[[ 26  33 -31 -51]
 [-10  -8 -11  71]
 [-26 -41  50  22]
 [-11  -8  -8  71]]
|
[26 -8 50 71]

[[ -7 -24   3]
 [ 54 -27 -37]
 [ 43 -12 -34]
 [ -1   3 -26]
 [-67  -2  18]]
|
[ -7 -27 -34]

[[ -1  29]
 [-45  46]
 [-17 -69]]
|
[-1 46]

[[ 13  30  11 -13  31]
 [ 48 -16  38 -38  -3]
 [  9 -57 -23   4  -9]]
|
[ 13 -16 -23]

[[ 22  27 -71   1]
 [-40  42 -16  48]
 [ 38 -31  25   3]
 [ 34  37  -1 -19]]
|
[ 22  42  25 -19]

[[ 68 -16]
 [ 70  15]
 [-38 -60]]
|
[68 15]

[[ 23 -59  21   6   1]
 [ -1  -7  37  33 -11]]
|
[23 -7]
---
[[ 21 -33 -37 -30   2]
 [-25 -40 -47  -1 -40]
 [  6 -39 -38 -12  -6]
 [-10   8  29  41  29]
 [-27  35   1  29 -10]
 [-22  20  34  52  23]
 [ 22 -21 -39 -41  -5]
 [-32  23 -40  36   2]
 [-14  24  42  20  -4]
 [ 16 -32 -13  10  51]
 [ 17 -12 -22 -16   8]]
|
[[-33 -37 -30   2  21]
 [-40 -47  -1 -40 -25]
 [-39 -38 -12  -6   6]
 [  8  29  41  29 -10]
 [ 35   1  29 -10 -27]
 [ 20  34  52  23 -22]
 [-21 -39 -41  -5  22]
 [ 23 -40  36   2 -32]
 [ 24  42  20  -4 -14]
 [-32 -13  10  51  16]
 [-12 -22 -16   8  17]]

[[-45 -54 -17  18 -19 -26  -5]
 [ 27   3 -19 -13   4  29  27]
 [  4  -4 -17  -3 -18  34  30]
 [-22   4   4  24 -18 -35 -30]
 [ 57  29  36  -6  22  41  -7]
 [ 57  29  37  -6  22  41  -7]
 [-20  -2 -18  -3 -19 -33   1]
 [-46 -58 -20  15 -18 -26  -2]
 [-12  24   2  -1  18 -40 -22]]
|
[[-54 -17  18 -19 -26  -5 -45]
 [  3 -19 -13   4  29  27  27]
 [ -4 -17  -3 -18  34  30   4]
 [  4   4  24 -18 -35 -30 -22]
 [ 29  36  -6  22  41  -7  57]
 [ 29  37  -6  22  41  -7  57]
 [ -2 -18  -3 -19 -33   1 -20]
 [-58 -20  15 -18 -26  -2 -46]
 [ 24   2  -1  18 -40 -22 -12]]

[[-19  19   2  -6  36 -11 -31  -1 -41 -19 -17]
 [-25  33   9 -19 -14   0 -13  41  26  24  17]
 [  3  14  19 -24   9 -15   3  -2  16  48  -4]
 [ 60   7   6  19 -13 -14   1  21 -13  17  16]
 [ -6 -26 -18  -4 -31  26  27  13  35  -1  -9]
 [ 10  24  -2  12 -27 -10 -30 -12  39  47   1]
 [  8  -4  -7 -20  64   2 -18 -43 -43   3 -34]
 [-13  36   2 -32   7 -20  18  17 -11  21   6]]
|
[[ 19   2  -6  36 -11 -31  -1 -41 -19 -17 -19]
 [ 33   9 -19 -14   0 -13  41  26  24  17 -25]
 [ 14  19 -24   9 -15   3  -2  16  48  -4   3]
 [  7   6  19 -13 -14   1  21 -13  17  16  60]
 [-26 -18  -4 -31  26  27  13  35  -1  -9  -6]
 [ 24  -2  12 -27 -10 -30 -12  39  47   1  10]
 [ -4  -7 -20  64   2 -18 -43 -43   3 -34   8]
 [ 36   2 -32   7 -20  18  17 -11  21   6 -13]]

[[ 16  -5  -2   2 -31   8]
 [ 26  -5  -6  -9 -45   3]
 [-42   2  -1   1  65 -16]]
|
[[ -5  -2   2 -31   8  16]
 [ -5  -6  -9 -45   3  26]
 [  2  -1   1  65 -16 -42]]

[[ -5  -5  -3]
 [ -7  -4 -15]
 [ -5 -55 -13]
 [ -4  -8  -8]
 [ -7  -2  -7]
 [ -3  -3 -11]]
|
[[ -5  -3  -5]
 [ -4 -15  -7]
 [-55 -13  -5]
 [ -8  -8  -4]
 [ -2  -7  -7]
 [ -3 -11  -3]]

[[-42  52  12   8  -1]
 [ 13  17  -6  -4   0]
 [ 23   9 -10  -4   1]]
|
[[ 52  12   8  -1 -42]
 [ 17  -6  -4   0  13]
 [  9 -10  -4   1  23]]
---
[[ 19  10 -11 -21 -48  49 -26 -47]
 [-53 -22  -6  63  -1 -54 -25   2]
 [-58 -13  17 -12  -2 -52 -31  15]
 [-26  39  13 -16 -19  28  48  62]
 [-21   1 -17  58  25 -46   3 -27]
 [-18  43  44 -11 -44  34  40  50]
 [  5 -19  51  10 -53  28  33 -45]
 [ 45  17  46   0  37  35  34  47]]
|
[[ 19  10 -11 -21 -48  49 -26 -47]
 [-58 -13  17 -12  -2 -52 -31  15]
 [-21   1 -17  58  25 -46   3 -27]
 [  5 -19  51  10 -53  28  33 -45]]

[[-15 -21  -5  -7 -20 -16 -23 -29 -14  -7 -22 -26 -11 -24]
 [ -5  -5 -14   4   0  -9   1  16  -1  -2  -4  17  -3  16]
 [  9   7  27  14  -1   9  11 -12 -11   3  11 -26  29 -16]
 [ -9  -8 -28 -16   0  -9 -12   9  11  -4 -12  24 -31  14]
 [-16 -22   7  -6 -29 -15 -23 -51 -32 -12 -21 -60   2 -49]]
|
[[-15 -21  -5  -7 -20 -16 -23 -29 -14  -7 -22 -26 -11 -24]
 [  9   7  27  14  -1   9  11 -12 -11   3  11 -26  29 -16]
 [-16 -22   7  -6 -29 -15 -23 -51 -32 -12 -21 -60   2 -49]]

[[  4   5   5   3   6   3   2   9  -2 -14   0 -10   4   6]
 [  5  22  19 -14  18 -14 -13  14  -9   5 -12   0  25  18]
 [ -6 -32 -30   4 -29   4   4 -27   6   7   4   8 -35 -29]
 [  6  55  50 -14  47 -14 -13  38 -10   7 -11   0  63  47]
 [ -7 -16 -15   2 -15   2   3 -17   6  14   3  12 -16 -15]]
|
[[  4   5   5   3   6   3   2   9  -2 -14   0 -10   4   6]
 [ -6 -32 -30   4 -29   4   4 -27   6   7   4   8 -35 -29]
 [ -7 -16 -15   2 -15   2   3 -17   6  14   3  12 -16 -15]]

[[  4 -10 -47  17   3 -42  11  13   7  67  11]
 [-63  26  21  14 -63  22 -68  29  28  31 -69]
 [ 61 -22 -10 -17  61 -12  65 -29 -27 -42  66]
 [-64  11  15  28 -63  16 -71  10  11   3 -72]]
|
[[  4 -10 -47  17   3 -42  11  13   7  67  11]
 [ 61 -22 -10 -17  61 -12  65 -29 -27 -42  66]]

[[  6 -64 -57  33 -58   5   3   8 -46]
 [  5 -41 -37  20 -37   2  -3   7 -30]
 [  3 -14 -14   8 -11   1   0   3 -12]
 [  8 -54 -48  25 -48   5  -1   7 -39]
 [  8 -58 -52  32 -50   5  -1  11 -44]
 [  5 -36 -33  19 -34   2  -1   4 -28]
 [  3 -28 -24  13 -25   0   0   4 -20]
 [  5 -31 -29  16 -28   3   0   6 -24]
 [  6 -55 -53  30 -50   4  -1   9 -39]
 [  7 -71 -65  39 -64   8  -2  10 -51]]
|
[[  6 -64 -57  33 -58   5   3   8 -46]
 [  3 -14 -14   8 -11   1   0   3 -12]
 [  8 -58 -52  32 -50   5  -1  11 -44]
 [  3 -28 -24  13 -25   0   0   4 -20]
 [  6 -55 -53  30 -50   4  -1   9 -39]]

[[-20  14 -17 -10 -15  -4]
 [-25  -5 -12 -33  25  10]
 [ 53 -15  -6  10  54  48]
 [ 19  22 -17  16 -23  16]
 [ -5  -1  -9 -10  27  16]
 [-21  20 -20  -7 -15   3]
 [ -3   1  -2  -4   4  -1]
 [-28  28 -29 -11 -26   5]
 [-13 -16  10 -12  17 -10]
 [-13  22 -29 -29  -2  49]
 [-30  27 -27 -13 -27   6]]
|
[[-20  14 -17 -10 -15  -4]
 [ 53 -15  -6  10  54  48]
 [ -5  -1  -9 -10  27  16]
 [ -3   1  -2  -4   4  -1]
 [-13 -16  10 -12  17 -10]
 [-30  27 -27 -13 -27   6]]
